Below are the code and all the weights of a small trained network. Each question names an input and a target symbol and asks about switching units off, where a switched-off unit gives its printed mean instead of its output.

import numpy as np


def w(rows, s, z=0):
    codes = np.array(rows[::2]) - 128.0
    scale = np.full(codes.shape[1], s)
    scale[-1] = z or s
    return codes * scale


def f(y):
    return y / 2 * (1 + np.tanh(0.7978845608 * (y + 0.044715 * y**3)))


def softmax(a):
    e = np.exp(a - a.max(-1, keepdims=True))
    return e / e.sum(-1, keepdims=True)


def log_softmax(a):
    a = a - a.max(-1, keepdims=True)
    return a - np.log(np.exp(a).sum(-1, keepdims=True))


def net(x, mask):
    ids = ['δεηθμπσω'.index(c) for c in x.split()]
    T = len(ids)
    res = E[ids] + P[:T]
    r = res
    for j in range(3):
        rows = slice(4 * j, 4 * j + 4)
        q, k, v = (r @ M[0][rows].T for M in (Q, K, V))
        z = softmax(np.where(np.tri(T) > 0, q @ k.T / 4**0.5, -1e9)) @ v
        o = O[0][rows]
        res = res + np.where(mask[j], z, o[:, -1]) @ o[:, :-1]
    y = f(res @ A[0][:, :-1].T + A[0][:, -1])
    res = res + np.where(mask[3:11], y, B[0][:, -1]) @ B[0][:, :-1]
    return log_softmax(res[-1] @ U[:, :-1].T + U[:, -1])


Q, K, V, O, A, B = {}, {}, {}, {}, {}, {}
E = w([
[122,133,29,37],'δ',
[39,250,178,181],'ε',
[109,36,255,23],'η',
[38,122,231,135],'θ',
[63,50,66,82],'μ',
[141,172,201,64],'π',
[76,176,99,119],'σ',
[151,91,143,2],'ω',
],0.0078)
P = w([
[2,125,119,96],'0',
[159,98,115,169],'1',
[91,203,159,67],'2',
[164,98,113,172],'3',
[92,213,161,69],'4',
[165,98,115,176],'5',
[103,221,145,64],'6',
],0.013)
Q[0] = w([
[67,123,152,198],'H1',
[93,202,111,136],'H1',
[142,165,175,109],'H1',
[151,133,138,115],'H1',
[228,161,97,69],'H2',
[240,94,125,254],'H2',
[145,214,108,138],'H2',
[109,81,47,153],'H2',
[154,138,160,88],'H3',
[97,142,152,164],'H3',
[174,119,181,81],'H3',
[113,159,123,113],'H3',
],0.055)
K[0] = w([
[35,109,142,129],'H1',
[106,168,112,94],'H1',
[131,164,164,113],'H1',
[135,141,138,129],'H1',
[175,158,90,64],'H2',
[254,151,134,201],'H2',
[122,203,98,137],'H2',
[147,100,67,153],'H2',
[111,154,135,83],'H3',
[116,134,145,185],'H3',
[98,140,153,72],'H3',
[130,174,113,113],'H3',
],0.064)
V[0] = w([
[169,103,111,174],'H1',
[145,132,130,132],'H1',
[128,155,125,119],'H1',
[120,108,142,119],'H1',
[121,2,176,126],'H2',
[171,188,215,98],'H2',
[97,146,220,134],'H2',
[101,96,143,205],'H2',
[130,126,128,129],'H3',
[134,116,117,127],'H3',
[151,100,129,135],'H3',
[164,108,125,159],'H3',
],0.027)
O[0] = w([
[123,137,246,118,9],'H1',
[103,122,143,127,110],'H1',
[105,105,99,138,152],'H1',
[144,152,108,118,144],'H1',
[158,117,180,253,198],'H2',
[166,236,77,133,52],'H2',
[57,191,186,176,146],'H2',
[149,154,196,100,98],'H2',
[125,127,128,134,122],'H3',
[116,133,145,146,109],'H3',
[96,136,127,169,64],'H3',
[75,117,114,205,8],'H3',
],0.021,0.015)
A[0] = w([
[4,101,95,155,108],'N1',
[34,235,176,57,104],'N2',
[51,155,181,43,80],'N3',
[93,138,79,77,119],'N4',
[164,154,126,192,5],'N5',
[89,199,131,53,126],'N6',
[89,96,99,197,139],'N7',
[132,182,173,137,137],'N8',
],0.012,0.013)
B[0] = w([
[166,136,145,97,173],'N1',
[201,171,150,3,191],'N2',
[115,15,87,165,160],'N3',
[161,177,206,196,250],'N4',
[41,75,210,35,153],'N5',
[23,88,158,189,189],'N6',
[69,160,79,141,198],'N7',
[130,126,74,93,158],'N8',
],0.016,0.021)
U = w([
[119,50,101,114,60],'δ',
[139,219,230,224,95],'ε',
[121,123,225,147,39],'η',
[64,153,153,166,137],'θ',
[123,110,207,254,62],'μ',
[147,186,131,70,126],'π',
[147,185,70,226,254],'σ',
[249,126,211,197,137],'ω',
],0.004,0.0064)

Each question gives the input, a string of symbols that net reads in full, and the target symbol t.
The units are the heads (4 rows each of Q, K, V and O) and the neurons (one row each of A and B). Each row of codes is followed by its name. A weight is (code - 128) times the scale printed after its matrix; where a second scale follows, it is the last column's (O, A, B and U).
mask holds one flag per unit, heads first, then neurons. A switched-off unit (its flag False) gives its mean, the last column of its rows in O or B, instead of its output. The means were averaged over made-up inputs and are rounded, as every weight is.
A unit's drop is (log p(t) with every unit on - log p(t) with that unit switched off) / (log p(t) with every unit on - log p(t) with every unit switched off).
The circuit of an input: a set's keep is (log p(t) with only the set's units on - log p(t) with every unit switched off) / (log p(t) with every unit on - log p(t) with every unit switched off). Starting from all 11 units, units are removed one at a time, each time the one whose removal leaves the highest keep (on an exact tie, the one counted first), for as long as the keep stays at least 0.8.
units of the circuit, in order: the units of the circuit, biggest drop first
unit that matters most: the unit with the biggest drop
k most important neurons: the k neurons with the biggest drops, biggest first
which heads matter: for each layer, one digit per head in row order, 1 if its drop is at least 0.15 and else 0, layers parted by /
drop of u: that unit's drop, to one decimal
input θ η δ ω ε, target π: which heads matter => 010
input δ ω π ω ω, target ω: which heads matter => 110
input δ θ δ π, target π: 3 most important neurons => (N4, N2, N8)
input δ δ ω ε θ, target ω: which heads matter => 110
input ε ω ω θ ω δ, target δ: units of the circuit, in order => (H2, N4, H1)
input ω ω π μ ω σ, target σ: unit that matters most => H3
input θ δ δ ω δ η π, target π: 2 most important neurons => (N2, N4)
input δ ω ω δ ω η, target η: units of the circuit, in order => (N5, H2)
input θ ω ω θ η θ ω, target π: units of the circuit, in order => (H2, N2)
input η ω ω π σ ω σ, target θ: 2 most important neurons => (N5, N7)
input θ ω μ, target π: units of the circuit, in order => (H2, N2, N8)
input ε ω π σ ω θ θ, target η: 4 most important neurons => (N2, N6, N4, N3)
input σ π ω δ ε, target μ: 3 most important neurons => (N4, N6, N3)
input π η σ ω δ η θ, target ε: 2 most important neurons => (N4, N6)
input ε μ δ η σ, target η: unit that matters most => N2
input δ θ θ ω ω θ, target θ: drop of N5 => 1.2
input μ η ω ω ω, target δ: drop of N4 => 0.4
input π θ θ ω ω ω η, target ε: drop of N6 => 0.3
